Each name stands for a flat space through zero: a line, a plane or more. A row that begins with a name and a colon came from that space; any other row is followed by the name of the space it lies nearest, among the names in its block.
komi-radu: [ 230   38   51 -156  192  108  153 -263   48  -37   96  -49 -208    5
  150 -131  186  256  157  271 -127  -14  -33 -213    1 -179   49]
bepo-guva: [ -12 -170   31 -325   42  -33  -39 -103  -25   19   69  204   98   22
  118   -3  -83  152 -126  178   90   68 -260  -16    0   30   37]
tanil-dudup: [ -19 -155  126  187  -21    0 -215  160  -50 -205 -207 -153   95  147
  386  -98 -200  -46  161  114  -98   89  306  -83 -170   -1   36]
desof-nasi: [ -66  -33  124 -112  -60 -133 -130   43  -51   87   49   92  101 -131
  -19  190   48  -98  -89 -127   88  -26 -116   31 -100  225   40]
bepo-guva: [ 174  204 -123   93 -189 -234 -378  -25 -202  314    8  -50   20 -243
 -136  139  243 -296 -185 -274 -127   10 -189  181 -108  184   28]
bepo-guva: [ -27   99  165  232 -283 -272 -429  147 -104  145   80 -218  126 -335
 -169  354  308 -459 -223 -443  -45  -55   33  -61 -290  381  192]
desof-nasi: [ -24 -370  183    9  -17   26 -246  166    6 -297  -55  -59  197   13
  305 -191 -149   78  -92   77 -209  -23  459 -349 -327   96  305]
rize-feg: [  59   77   12 -164  -50  -93  157 -106   17    0  119  150 -131  -66
 -116    5  103   41  -26 -250  111    2 -198  -42   75   -2  -38]
tanil-dudup: [ -60 -125  231 -120 -187 -292 -181  149 -175  124  -68  168   93   10
  224  129   56  -14  -32 -115  -15 -118  -15   93 -127  333   30]
komi-radu: [ -36 -143   -3   47  -28    6  114   50  156 -201   67   55   69  -42
 -143  -78 -206   52  -86 -155   73  -25   19  -46   15 -130   71]
bepo-guva: [-297  -48   68   58 -197 -179  381   57   72 -196 -127  372 -148  371
  -82    9 -317  208  -70 -266  134  -53 -196  379  387  -74 -253]
tanil-dudup: [ -31  -91 -107  104   16  106 -116   78   91 -101   -3 -215  142   56
   26  -99  -62  -68  -34  268  -77   57  190 -122  -84 -124  130]
komi-radu: [ -58  -83   -8   28  -67 -126 -206  -67  -84  -84  -12   37  138   33
   46  -78  -94  -72 -236  -31 -195   15  -14  -15  -77   88  127]
rize-feg: [  -9  -50   15 -112  110  103  166  -22   73   28   46  127  -27  -40
  -62   23  -60  168   20   57   98  -62  -66   51   75  -47  -37]
rize-feg: [ 299  -10  -28  -65   55  111 -309  -76  -50   26   17  -17  -59 -332
    7   59   38  -35  -79 -215   70  247 -122 -118 -201  -24   50]
desof-nasi: [  21 -109 -113   -4  111  156 -102  -43    3 -230   -5 -165  128   87
  159 -318  -99  -34  -14  206 -176  114  299 -348 -141 -100  167]
bepo-guva: [ 125  -13  -31   -1  155  185 -181  -22  -13   63   68 -288  110 -153
   77  -32  157 -100   66  267  -74   44  190 -294 -215    6  161]
tanil-dudup: [ -42  251  132   30  -46  -74  410   44  -46  229   42  -57 -193   44
 -160  189  306  -60  338 -191  231 -159  -61   34  194  113 -245]
rize-feg: [ 201  140   -4  165  -63  -15 -326   94 -123  235  -82 -217  -59 -160
  242  116  202 -166  137   37  -32   18   59   76 -149   58   -5]
komi-radu: [  15 -103    7   46  -87  -68  -72  107    5  -28  -38  -56   49  108
  273 -128  -36   50   49  192  -85  -89  140   -1  -42  -54   83]
tanil-dudup: [-123   86   99  -14   78    4  184  -43  -88  112    2  -33   17   91
    9   80   74  -45  159   62   76  -81  -29  -13   93  132 -117]
rize-feg: [ -68  -71   92 -120   72  110  404   53   34   23   -9  236 -114   72
  -34    0 -110  268  144 -107  244 -108  -43   73  210  -19 -185]
rize-feg: [  38   -7   -1   62 -150  -67 -294  209 -206   93 -136  -19   42  -49
  186  -44   77 -156  -21 -210  -90    4  272  -37 -179  241   37]
rize-feg: [  47  -16   18    1    3  -99 -194  -40  -73   -4  -20  -39   91   -7
  234  -68  -31  -71   15  110 -123  -11   13  -10 -113   40   79]
desof-nasi: [ 225 -110  126  -97   33   11 -191  -44  -55   72  115  -51   34 -289
  104   20  154   34  -52  -67  -31  -33   13 -240 -236   93  189]
komi-radu: [  57 -184  -27  365   28  118  -19  129   79 -359 -233 -311   -5  403
  596 -482 -261  177  287  514 -363  -61  589 -136  -47 -367  112]
rize-feg: [ -17  -65   92  211 -139 -178 -158   94  -71 -102 -114 -180   84  162
  232  -90  -21 -106   74   75 -205  -38  206  -46 -110   30   78]
tanil-dudup: [ -94 -104  -76   96  -20   31  -45   43   17 -206 -103   -9   72  200
  159 -205 -234   23  -46  110 -111   55  161   -8   19 -105   32]
bepo-guva: [ 159  211 -130  -75   63   13 -306 -117 -148  356  145 -166   99 -331
  -40  131  302 -293  -67   41    6   22 -165  -58 -155  167   82]
bepo-guva: [  44 -193  136 -191  -50  -84  -16  102    4  -26  -16  163   31  -33
   24   44  -34  140    1  -71   74   10  -12  -29  -96   78   26]
bepo-guva: [ -58    5  -22 -217   50   -6  238  -61   60  -73   56  244  -64   75
   96 -105 -134  137   69  -29  169  -25 -141   49  150  -73  -92]
rize-feg: [ -17 -190   -3 -135  211  262   60   51   -3  -33   -5  -37  131   65
  311 -209 -129  161  140  377   39  -39  247 -220  -57  -39   66]
desof-nasi: [  45  189   41   32  194  191  366  -50   23   54   -8   41 -191  -84
  -98   74  -42   39  338 -228  305    8  -84   49  179  -74 -283]
komi-radu: [-213 -186    4 -147   60   37  147   -8   45 -226  -41  283   89  203
  159 -174 -375  179  -81   56   65    1  -12   52  121  -38  -31]
desof-nasi: [   5 -368  111   58   42   35 -420  152 -129 -322 -172 -155  314  115
  603 -365 -281  -38   25  236 -299   67  559 -385 -399   94  288]
komi-radu: [ -43   22   33 -196 -227 -312 -173  -36  -55  175  181   23   98  -86
 -197  180  342 -158 -288  -48  -74  -62 -211  -46 -100  245  173]
bepo-guva: [  21  184  -31  132 -126  -69   35  -36   -2    5   54 -163 -136   34
   -7   -3  213 -136   30 -105  -20   -3    7  -78   53  -35   -2]
desof-nasi: [-223  138   34  361  -21  -88  149 -130  154 -252  -77   -6  -80  192
  -95  109 -302  -62  -20  -78  -12   24 -217  336  253 -204 -151]
desof-nasi: [ -25 -207   99   29 -101 -108 -362  110  -47  -61    3 -104  232  -88
   45   19   36 -112 -223   36 -217  -20  212 -175 -300  193  278]
desof-nasi: [-242 -194  -19 -166  -73  -63  103  134  -25 -258 -108  224  127  322
  161 -252 -294   62  -25  -18   29   57  175  -66   50   52  -28]
tanil-dudup: [  19  -62  191  -11 -185 -191 -157  233 -223   92  -87   -3   64  -74
   23   54  193 -156   45 -375  -51  -63  280 -166 -233  387   44]
tanil-dudup: [  52  370 -141   58  -66 -124  -13 -151  -31  262  145  -79 -112 -157
 -187  149  302 -243  -42 -121    9  -75 -268  155  101   35  -48]
komi-radu: [  92  318  -76  154  -76 -127 -207   -3   75  148   45 -227  -63 -250
 -450  352  308 -362   -6 -176  -21  114 -135  135 -112   37  -18]
rize-feg: [ 100  153   15 -104  195  206  207 -121  -35  222  146  -11 -101 -221
  -17   78  156   23  165  -60  250  -65 -137  -96   80   26 -101]
tanil-dudup: [  81   81  -71   57  -97  -90 -244   60 -117  134   -4  -38   72 -205
 -160   73  103 -237 -115 -287  -37   40    7   15 -138  164   39]
tanil-dudup: [ 125   17   54  197 -158 -202 -255   63 -123   15  -66 -205   41   10
  261  -83  102 -164   74  -16 -206  -52  156  -60 -166   53  105]
komi-radu: [-223   38   31  154  118  164  308   72   29 -184 -210    5  -79  302
 -116  -30 -196   59  212   -5   18   62  233   60  176  -43 -236]
rize-feg: [  90   48  -74  -55   77  -15 -329 -273   23   26  116   31   71 -275
 -213  189  -15 -107 -350  -25  -68  184 -401   85  -98  -11  113]
desof-nasi: [-155 -260   54  -32   43   31 -121  135  -85 -237 -150  -12  242  242
  352 -270 -264    9   42  214 -147   32  387 -208 -154   92  106]
desof-nasi: [  12    3  -45  116  230  280  154  -55  103 -136  -69 -153  -56  110
   45 -111 -121  117  195  280  -35   62  172  -78   59 -226  -58]
bepo-guva: [-153  146  -50    1   83   -9  -69 -236   49  160  145  -11   88 -109
 -303  306   65 -128 -274  157    5    5 -414  208  101   54   13]
desof-nasi: [-139  -61  -75  155   84  161 -136   60   16   10  -20 -224  224   29
   -8   17  -89 -137  -67  292  -44   24  143  -48  -54    3   82]
desof-nasi: [ 105  419  -57    0   89   88  168 -100   47  478  143  -35 -236 -325
 -357  470  347 -111  150 -106  351  -49 -457  328  201    5 -260]
komi-radu: [ -78  179 -124  -82  243  256  408 -240  118   42  130  -32 -138  114
 -123  -34   60  132  109  302  113  -22 -160  -22  289 -206 -130]
komi-radu: [  85  261  -28   70  155   82 -202 -253   21  310  180 -279   -7 -283
 -180  339  365 -179  -98  302  -87  -27 -269   50  -60   38   93]
komi-radu: [-228   80 -207   -5  142  219  433  -25  115  -87  -30   43  -31  316
 -106 -164 -206   92  134  228  148   20   12   89  341 -224 -213]
bepo-guva: [-279  -63   36  -24  196  231   29  -34   -1  -65    9   51  161   25
   92   46 -229  -24  -83  130  129   15   24  -36   47  108  -11]
bepo-guva: [-130  101 -111   99  -78 -114  222  -65  151  -33   77   11  -11  133
 -222   24  -72  -30  -51   44   48  -68 -228  218  240 -183  -70]
tanil-dudup: [-117   35   78 -152   63   56  404  -54   73   39   66  225 -177  116
   40   16   14  266   88   49  151 -179 -107  103  254  -29 -128]
rize-feg: [  33   25  121   30 -122  -29  -24  201 -243   95 -144   41  -91   19
  304  -57   78  -58  196 -340  106  -30  238  -87  -50  241 -119]
bepo-guva: [ 108  179  119 -269  -90 -272  187 -147   -6  199  178  178 -193  -91
    5  162  289   50  113 -136  172 -119 -413   98  105   62  -88]
desof-nasi: [  39   92  -82   40   -5  -85  -92 -122   -7  -57  -43  -77  -46  137
   70  -96   54  -25   -5  202 -247   41    5   36   -3  -91   34]
desof-nasi: [ 335  359  -90  114  215  295   19   -1  -89  424   55 -273 -168 -447
 -110  186  323 -202  384 -173  273   16  -10  -42  -48    6 -184]
bepo-guva: [   0   -5   -4   99   68   78   50  -44   72 -121    1  -71    1   -4
  -57  -24 -101   -7   30   -9   11   53   15  -44   13 -111   -5]
tanil-dudup: [-289   24   49   89  -25  -58  411  116   17  -62  -78 -138   46  452
  -54 -101   40   -9  271  262  -55 -156  272  -55  185   15 -118]
tanil-dudup: [ 141 -162   26 -150  -72  -39 -389   58  -59  122   82   80  131 -324
   39  103   57  -27 -273 -114   12   32  -78  -55 -252  162  204]
komi-radu: [ 172   89  114 -159  146  106  387 -164    3  148  119  108 -261  -87
   27   13  175  272  229  -48  171 -136 -171  -54  163  -70 -133]
rize-feg: [  83  342  -32  -27  264  288  274 -179  229  243  228 -124 -259 -314
 -353  355  327   24  152  112  248  -60 -247   72  142 -138 -107]
komi-radu: [ -14  148 -144  234  166  133  -69 -113  125   97   25 -282   53   22
   82   43  -10  -64   68  558 -138  -82  -43  189   68 -227   37]
tanil-dudup: [ -59 -274  -10 -222  111  204 -225    4   -5 -163    6  163  168 -106
   21  -55 -212   91 -301   -6   25  192   67 -202 -172   91  154]
rize-feg: [ 146   20  -81 -252  -68  -87  -13 -140   63  119  224  169  -70 -235
 -255   68  192   76 -267 -148   44  -14 -317   -5    4  -15  108]
bepo-guva: [  54  199    3  -35   98   36  256  -67  -18  245   18   52 -144  -58
 -165  169  113   37  214  -43  189  -60 -231  198  183  -12 -237]
rize-feg: [ -73  101  -63   74 -333 -406  -78   46   -8  -29   -5  -24  -12  209
  -36  -43  149 -163 -108  -49 -210  -70  -33  130   36   21   58]
komi-radu: [-384 -201  113    5  195  174  517   44  102 -387 -242  184  -40  661
  365 -310 -464  417  282  468  -71 -105  328   71  304 -176 -187]
tanil-dudup: [ -91   64  -72  142    7  -35  244  -60   85 -163 -104   27  -99  313
   63 -149 -206  101  138  142  -60  -15  -31  199  241 -246 -152]
[ 206   40   71  -59 -168 -331 -400 -265   59  -19  114   65 -103 -254
 -373  299  260  -28 -457 -182 -314  137 -416  111 -189   33  215]	bepo-guva
[  71 -159   75  -30 -193 -138 -217  148   23 -133  -10   65   -5  -67
  131  -59   18   37 -143 -172 -100  -11  165  -94 -190   54  184]	desof-nasi
[  -2 -248  275 -258  -20   11 -179  169 -150  187   38  213  108 -248
  258  170   60  116  -92 -136  175 -125   42 -102 -207  381  106]	tanil-dudup
[ -59   49  -43 -231 -109 -177  223  -65   -4   48   43  268  -97  117
 -265   29   71   96  -93 -159   59    0 -252  132  180   34 -117]	desof-nasi
[  81 -505  188    7 -321 -237 -193  364 -125 -249 -153  -17  178  204
  312 -370  -49  151  -57  -94 -308  -98  597 -374 -322  136  293]	tanil-dudup
[-143   17  151  -38 -287 -394   99   72  -69  -42  -16  215  -63  185
  123   -9   43   -7  -26 -264  -41 -180  -50  133   85  172  -28]	komi-radu
[ 108  263 -225  111  -36  -23 -338 -155   33  109  100 -215    1 -246
 -347  190  220 -337 -240  -59  -97  201 -222   51  -94  -39   81]	rize-feg
[ 225  -94  -18    5   70   33 -313 -107    0 -242  -49    2  -20  -95
  382 -234 -182   56  -30   19 -181  143   85 -128 -208 -148  155]	komi-radu
[ -60  148  -69  424   22   90 -189  -84   57 -202  -53 -435    1   92
  -37  -35   65 -248  -50  163 -321   98  263 -146  -82 -117  127]	komi-radu
[-142  113  -64   44   62   75  -25  -10  -76  -44  -60  -46   57   40
 -134   10  -24 -202  -13 -116   -7  118  105  -67   -8  126  -66]	tanil-dudup
[ -37  404  157   77 -120 -251  171 -274   76  196  140  202 -360 -228
 -523  599  262  -72 -166 -526  187  -28 -717  464  274   80 -234]	rize-feg
[-108 -122  103   73   40   20   87   68  -83 -129 -101 -144  113  298
  452 -239 -133   23  259  291  -49  -66  278 -186   -4   -6    1]	rize-feg
[ 276   82  -92  -34  385  487  153 -135   46  277   86 -176 -121 -244
   56   36   99  196  270  359  211    6  -81  -67   67 -231  -99]	komi-radu
[ -82 -138   37   -7  355  449  250  -20   54  -31  -97  -78  -17  225
  359 -136 -186  341  269  631   46  -50  222  -71  132 -180  -85]	komi-radu
[ -69   62   30  158  -95  -86   92  106   15 -101 -125  -43 -140  243
  137 -133   76   63  118   75 -263 -162  341   48   37  -13    5]	desof-nasi
[-154 -355  160  -16 -273 -231  177  407  -25 -234 -233  175   59  469
  420 -316 -249  245  200   40  -54 -177  438    7   23   21  -16]	komi-radu
[  92  305 -194   24  268  321  197 -150  156  198  103   80 -193 -349
 -420  247  -20   -3   42 -171  308   60 -331  281  205 -177 -227]	tanil-dudup
[ 320  189   -9  109  -45 -102 -210  -16  -90   82  -59 -154 -176 -171
   23  -16  276 -114  150 -177 -221   24  139  -49 -192   14   30]	desof-nasi
[ -92  -69  -83 -151  191  264  236  -85  131  -96  117   62   34  -29
 -280  -41  -81  117  -97   53  124   60  -10 -167   84  -87   11]	rize-feg
[  47  204 -105  -20   52   10 -147  -54 -178  287   80 -101   81 -162
  181  -13  167 -243   58   32   32  -86  -36  -22  -46  163    8]	bepo-guva
[-153    4  -55  129   72   30  -31  -29   64  -58  -32    7  123   28
  -92   52 -220  -66  -94   90  -33   -5  -59  185   58  -41  -14]	komi-radu
[ -17  190 -139  129  -51   52  -37  131  -16   98  -41 -132  -55    2
   61  -26  109 -175  115  -12   21  -31  182   47   17    5  -49]	desof-nasi
